Each row has a class, written after it.
[ 0.12 -0.26 -0.44 -0.01  0.11 -0.57 -0.84 -1.04  1.15 -0.02  2.51 -4.74
  1.08  1.60  3.96 -0.24  0.61 -0.36  0.44  1.34 -0.94  0.15 -0.57  1.07
  0.48 -1.00 -1.46  0.67 -1.25 -0.20 -2.16 -0.11  1.05  0.70 -3.88 -0.31
  0.17 -0.67 -0.07  1.89 -0.96  0.93 -0.55] : Rupep
[ 1.62  2.00 -0.46  0.28  0.97  0.19  0.90  0.66 -2.10  0.60  1.84  1.21
  0.80  7.06  7.95  0.71  0.73 -1.07 -0.12  0.40 -1.15  0.97 -0.76  1.79
  1.84  4.02 -3.23  0.28  0.90 -3.79 -1.48 -0.61  0.24 -2.29 -5.67 -0.20
  0.58 -1.01 -0.26 -0.63  2.29  0.61  3.82] : Rupep
[-0.06  0.14  0.54 -0.24 -0.21  0.10  1.28 -1.79 -0.17 -0.60 -4.62  1.86
  2.64  6.04  4.29 -0.75  1.63  0.11 -0.06  0.59  0.06 -0.83 -0.31 -1.56
 -0.06  3.29  1.08  1.10  1.79  1.11 -3.40  0.33  0.18 -1.64 -5.05 -1.89
 -0.35  0.11  0.87  2.39  0.10  1.88 -1.10] : Rupep
[ 0.84 -1.20  0.60  0.99 -0.20 -0.45  0.25  0.16 -1.91  0.01 -3.17  4.09
  1.14  0.90  5.67 -0.07  0.90  0.03 -0.33  1.23  1.45 -0.43 -0.05  0.61
  1.67  2.87  0.10  0.50  0.28 -1.29  0.21  0.49 -0.62 -1.12 -0.53  0.22
  0.94 -0.44  0.19  1.83 -0.61 -1.58  1.04] : maso
[ 0.49 -0.10  0.25  1.31  0.17 -0.14 -0.16  0.91 -1.47  0.26  2.64 -0.10
  1.90  2.23  6.70 -0.26  0.67 -0.81 -0.02  0.50  0.03 -0.03 -0.17  1.31
  1.91  1.99 -3.19  0.59 -1.16 -1.88 -2.13  0.07  1.55  1.68 -3.39 -0.26
  0.62 -1.74 -0.06  1.95  0.26 -0.43  1.43] : Rupep
[-0.33 -1.42  1.11  0.36 -0.44 -0.39  1.27 -0.56 -1.01 -0.02 -4.82  3.79
  2.94  3.83  5.91 -0.72  1.68  0.23 -0.33  1.20  1.62 -0.52  0.30 -1.02
  1.02  3.88 -0.09  0.85  0.30  0.23 -2.22  0.74 -0.91 -0.07 -2.91 -1.00
  0.57 -1.62  0.39  3.78  0.82  0.83 -0.64] : maso
[-0.41 -1.09  1.18  1.09 -0.80 -0.75  0.07 -0.06 -2.02 -0.08 -0.76  5.01
  1.99 -1.45  1.59  0.45  0.10  0.68 -0.70 -0.14  1.77 -0.61  0.17 -0.87
  0.91  2.58 -1.05  0.46 -0.24  0.49 -1.96  0.57 -0.34  2.49  0.81 -1.33
 -0.35 -0.74 -0.03  2.96  0.34 -2.16 -0.94] : maso
[ 0.33 -0.59  0.53  0.92 -0.21 -0.32 -0.49 -0.03 -0.51  0.02 -1.59  1.19
  0.63 -0.32  2.63 -0.27  0.45  0.42  0.29  1.55  1.16 -0.14  0.24  0.44
  1.22  1.14  1.04  0.57  0.11 -0.55  0.19  0.66 -1.94 -1.57 -0.21 -0.14
  0.09 -0.79 -0.02  2.42  0.30 -0.99  0.18] : maso
[-1.21 -3.15  1.83  1.16 -1.11 -0.53  0.41  1.40 -0.35 -0.27  0.25  3.22
  2.24 -3.29  2.04 -1.45  0.22  0.66  0.05 -0.14  2.72  0.30  0.10 -1.39
  0.97  0.10 -3.24  0.97 -2.67  1.13 -1.93  0.82 -1.04  3.00  3.22 -1.07
  0.09 -0.76  0.00  4.12  1.29 -1.83 -2.96] : maso
[ 0.21 -0.72  1.31  1.31 -0.36 -0.42  1.34  0.81 -1.88 -0.25 -1.41  6.12
  1.09 -0.50  2.65 -0.81  0.40  0.93 -0.44  0.51  1.57 -0.18  0.17 -1.14
  1.45  3.07 -0.59  0.73  0.09 -0.31 -0.70  0.52 -1.17 -0.45  0.78 -0.67
 -0.53  0.00  0.64  1.65  2.56 -2.28 -0.15] : maso
[ 0.04 -1.08  1.20  1.08 -0.39 -0.43  0.69 -0.94 -0.79  0.10 -2.15  6.23
  1.77  0.05  2.55 -0.54  0.94  0.43 -0.14  0.51  2.17 -1.11  0.31 -0.61
  1.78  3.57 -0.03  0.76  0.65  0.07 -1.82  0.49  0.00  0.15  0.12 -1.08
  0.73 -0.84  0.07  2.67 -0.69 -1.90 -0.33] : maso
[-0.83  0.86  1.86  0.63 -0.05 -0.64 -1.99  1.72 -2.62 -0.08  4.41  5.58
  1.82  1.01  3.23 -1.54  1.88 -0.06 -0.32  0.55  1.13  0.68  0.06  1.24
  1.06  0.11 -0.56  0.98 -0.28  0.02 -1.98  0.69  3.55  2.49 -3.76 -2.21
 -0.16 -0.34  0.41  2.23  1.64 -1.17 -0.72] : Rupep
[-0.17 -0.83  1.04  0.43 -0.46 -0.52  2.04  0.50 -3.92  0.03 -0.39  2.00
  3.34  4.58  7.95 -0.56  0.43 -0.14 -0.36  0.30  0.57 -0.11 -0.36 -0.63
  2.52  4.47 -2.35  0.73 -0.34 -1.10 -3.60  0.58  0.39  1.25 -5.54 -0.98
  0.38 -1.45  0.00  2.34  1.95  0.41 -0.09] : Rupep
[-0.61 -1.81  2.05  0.58 -0.65 -0.54  1.58  0.34 -1.43 -0.49 -3.08  4.77
  1.71  0.96  3.25 -0.96  0.25  0.59  0.16  0.35  1.84 -0.85  0.43 -0.87
  1.00  3.09 -0.90  0.77 -0.80  0.45 -1.13  0.69 -0.93  0.23 -1.13 -0.92
 -0.15 -1.25  0.25  2.14  2.95 -0.57 -1.50] : maso
[ 0.08 -0.16  0.50  0.25 -0.15 -0.56 -0.72  1.76 -0.96  0.09  0.45  2.53
  0.69  0.81  3.77 -0.85  0.82 -0.08 -0.14  0.92  1.26  0.03  0.21  0.27
  0.99  1.18  0.13  0.44  0.24 -1.06  0.34  0.63 -0.08  0.00 -0.51 -0.29
  1.46 -1.15 -0.61  3.10 -0.27 -0.26  1.20] : maso
